Below are the code and all the weights of a small trained network. Each question names an input and a target symbol and asks about switching units off, where a switched-off unit gives its printed mean instead of its output.

import numpy as np


def w(rows, s, z=0):
    codes = np.array(rows[::2]) - 128.0
    scale = np.full(codes.shape[1], s)
    scale[-1] = z or s
    return codes * scale


def norm(h):
    return h / np.sqrt((h * h).mean(-1, keepdims=True) + 1e-5)


def f(y):
    return np.maximum(y, 0)


def softmax(a):
    e = np.exp(a - a.max(-1, keepdims=True))
    return e / e.sum(-1, keepdims=True)


def log_softmax(a):
    a = a - a.max(-1, keepdims=True)
    return a - np.log(np.exp(a).sum(-1, keepdims=True))


def net(x, mask):
    ids = ['βγελμπσ'.index(c) for c in x.split()]
    T = len(ids)
    res = E[ids] + P[:T]
    u = 0
    for l in range(2):
        q, k, v = (norm(res) @ M[l].T for M in (Q, K, V))
        z = softmax(np.where(np.tri(T) > 0, q @ k.T / 3**0.5, -1e9)) @ v
        res = res + np.where(mask[u], z, O[l][:, -1]) @ O[l][:, :-1]
        u += 1
        y = f(norm(res) @ A[l][:, :-1].T + A[l][:, -1])
        res = res + np.where(mask[u : u + 8], y, B[l][:, -1]) @ B[l][:, :-1]
        u += 8
    return log_softmax(norm(res)[-1] @ U[:, :-1].T + U[:, -1])


Q, K, V, O, A, B = {}, {}, {}, {}, {}, {}
E = w([
[117,183,255,77],'β',
[41,161,112,125],'γ',
[134,83,158,115],'ε',
[93,141,89,159],'λ',
[158,232,150,157],'μ',
[69,105,146,191],'π',
[137,33,108,102],'σ',
],0.0088)
P = w([
[200,100,170,145],'0',
[192,124,192,224],'1',
[53,75,121,117],'2',
[242,156,3,135],'3',
[42,75,132,93],'4',
[207,138,59,177],'5',
[35,77,135,85],'6',
[206,140,58,179],'7',
[35,81,141,79],'8',
[204,142,54,176],'9',
[33,78,136,77],'10',
[161,228,26,82],'11',
[40,81,139,79],'12',
],0.0051)
Q[0] = w([
[250,62,196,106],'L0H0',
[88,181,230,210],'L0H0',
[112,108,116,4],'L0H0',
],0.0038)
K[0] = w([
[227,214,188,160],'L0H0',
[62,152,100,133],'L0H0',
[160,127,254,138],'L0H0',
],0.0062)
V[0] = w([
[18,3,53,49],'L0H0',
[23,139,90,117],'L0H0',
[199,62,152,141],'L0H0',
],0.0033)
O[0] = w([
[243,191,69,192,213],'L0H0',
[120,63,160,143,253],'L0H0',
[135,169,159,254,81],'L0H0',
],0.0047,0.00058)
A[0] = w([
[75,149,181,56,109],'L0N0',
[147,124,182,141,80],'L0N1',
[165,117,160,153,77],'L0N2',
[132,183,254,83,8],'L0N3',
[80,231,123,89,185],'L0N4',
[110,166,153,120,16],'L0N5',
[168,125,76,90,229],'L0N6',
[96,68,193,129,136],'L0N7',
],0.0078,0.0018)
B[0] = w([
[94,73,40,140,229],'L0N0',
[122,116,66,114,157],'L0N1',
[242,147,1,134,148],'L0N2',
[113,146,150,164,223],'L0N3',
[136,121,129,228,255],'L0N4',
[168,110,176,230,152],'L0N5',
[162,72,225,174,185],'L0N6',
[136,62,108,37,223],'L0N7',
],0.0054,0.0042)
Q[1] = w([
[153,55,186,2],'L1H0',
[154,32,182,148],'L1H0',
[93,137,91,72],'L1H0',
],0.0052)
K[1] = w([
[119,255,226,80],'L1H0',
[64,148,79,131],'L1H0',
[139,211,215,184],'L1H0',
],0.0064)
V[1] = w([
[140,142,40,43],'L1H0',
[95,88,83,122],'L1H0',
[90,1,76,118],'L1H0',
],0.0075)
O[1] = w([
[48,91,69,133,71],'L1H0',
[128,253,21,29,175],'L1H0',
[157,126,134,41,253],'L1H0',
],0.0054,0.006)
A[1] = w([
[128,120,104,53,172],'L1N0',
[118,152,143,214,47],'L1N1',
[153,215,65,118,35],'L1N2',
[93,93,60,122,108],'L1N3',
[154,128,80,136,135],'L1N4',
[152,109,84,132,151],'L1N5',
[134,120,90,36,253],'L1N6',
[254,167,154,245,122],'L1N7',
],0.0091,0.0025)
B[1] = w([
[118,111,108,219,209],'L1N0',
[85,39,14,196,149],'L1N1',
[136,109,195,94,203],'L1N2',
[236,157,108,1,184],'L1N3',
[82,163,218,99,171],'L1N4',
[71,172,177,134,173],'L1N5',
[162,131,161,180,254],'L1N6',
[49,119,53,173,234],'L1N7',
],0.0046,0.0065)
U = w([
[128,142,140,179,118],'β',
[218,193,188,2,118],'γ',
[63,92,5,48,253],'ε',
[164,163,165,123,8],'λ',
[28,90,255,97,212],'μ',
[150,162,161,147,26],'π',
[41,61,54,211,138],'σ',
],0.0069,0.0026)

Each question gives the input, a string of symbols that net reads in full, and the target symbol t.
The units are the heads (3 rows each of Q, K, V and O) and the neurons (one row each of A and B). Each row of codes is followed by its name. A weight is (code - 128) times the scale printed after its matrix; where a second scale follows, it is the last column's (O, A, B and U).
mask holds one flag per unit, layer by layer, with each layer's heads first. A switched-off unit (its flag False) gives its mean, the last column of its rows in O or B, instead of its output. The means were averaged over made-up inputs and are rounded, as every weight is.
A unit's drop is (log p(t) with every unit on - log p(t) with that unit switched off) / (log p(t) with every unit on - log p(t) with every unit switched off).
The circuit of an input: a set's keep is (log p(t) with only the set's units on - log p(t) with every unit switched off) / (log p(t) with every unit on - log p(t) with every unit switched off). Starting from the 12 units with the biggest drops (on a tie, the unit counted first), units are removed one at a time, each time the one whose removal leaves the highest keep (on an exact tie, the one counted first), for as long as the keep stays at least 0.8.
circuit, biggest first: the units of the circuit, biggest drop first
most important unit: the unit with the biggest drop
top k neurons: the k neurons with the biggest drops, biggest first
k most important neurons of layer l: the k neurons of layer l with the biggest drops, biggest first
drop when u is switched off: that unit's drop, to one decimal
input γ γ ε λ π ε, target γ: circuit, biggest first -> (L1H0, L0N4)
input μ λ σ μ λ, target γ: circuit, biggest first -> (L1N3, L1N7)
input γ γ λ, target γ: most important unit -> L1N7
input μ μ γ β, target μ: circuit, biggest first -> (L0H0, L1H0)
input ε π λ γ π, target ε: circuit, biggest first -> (L1N3, L1H0)
input γ π σ π γ γ π ε λ β γ σ, target γ: top 2 neurons -> (L1N7, L1N1)
input λ σ ε γ γ λ ε π, target γ: 2 most important neurons of layer 1 -> (L1N2, L1N3)
input λ ε γ ε μ σ π, target ε: 3 most important neurons of layer 0 -> (L0N6, L0N3, L0N5)
input μ ε β γ, target μ: 2 most important neurons of layer 1 -> (L1N2, L1N4)
input σ σ π γ σ λ β μ ε λ π β, target σ: 2 most important neurons of layer 1 -> (L1N7, L1N1)
input λ β γ β ε γ ε γ σ γ λ σ μ, target σ: 2 most important neurons of layer 0 -> (L0N4, L0N7)
input σ ε π μ, target σ: 2 most important neurons of layer 0 -> (L0N2, L0N0)
input γ π γ γ ε γ, target γ: drop when L0N2 is switched off -> 0.0
input γ λ π π, target γ: drop when L0N3 is switched off -> 0.1
input σ σ λ β μ γ ε β, target σ: drop when L0H0 is switched off -> 0.2
input γ σ γ σ, target γ: top neuron -> (L0N4)
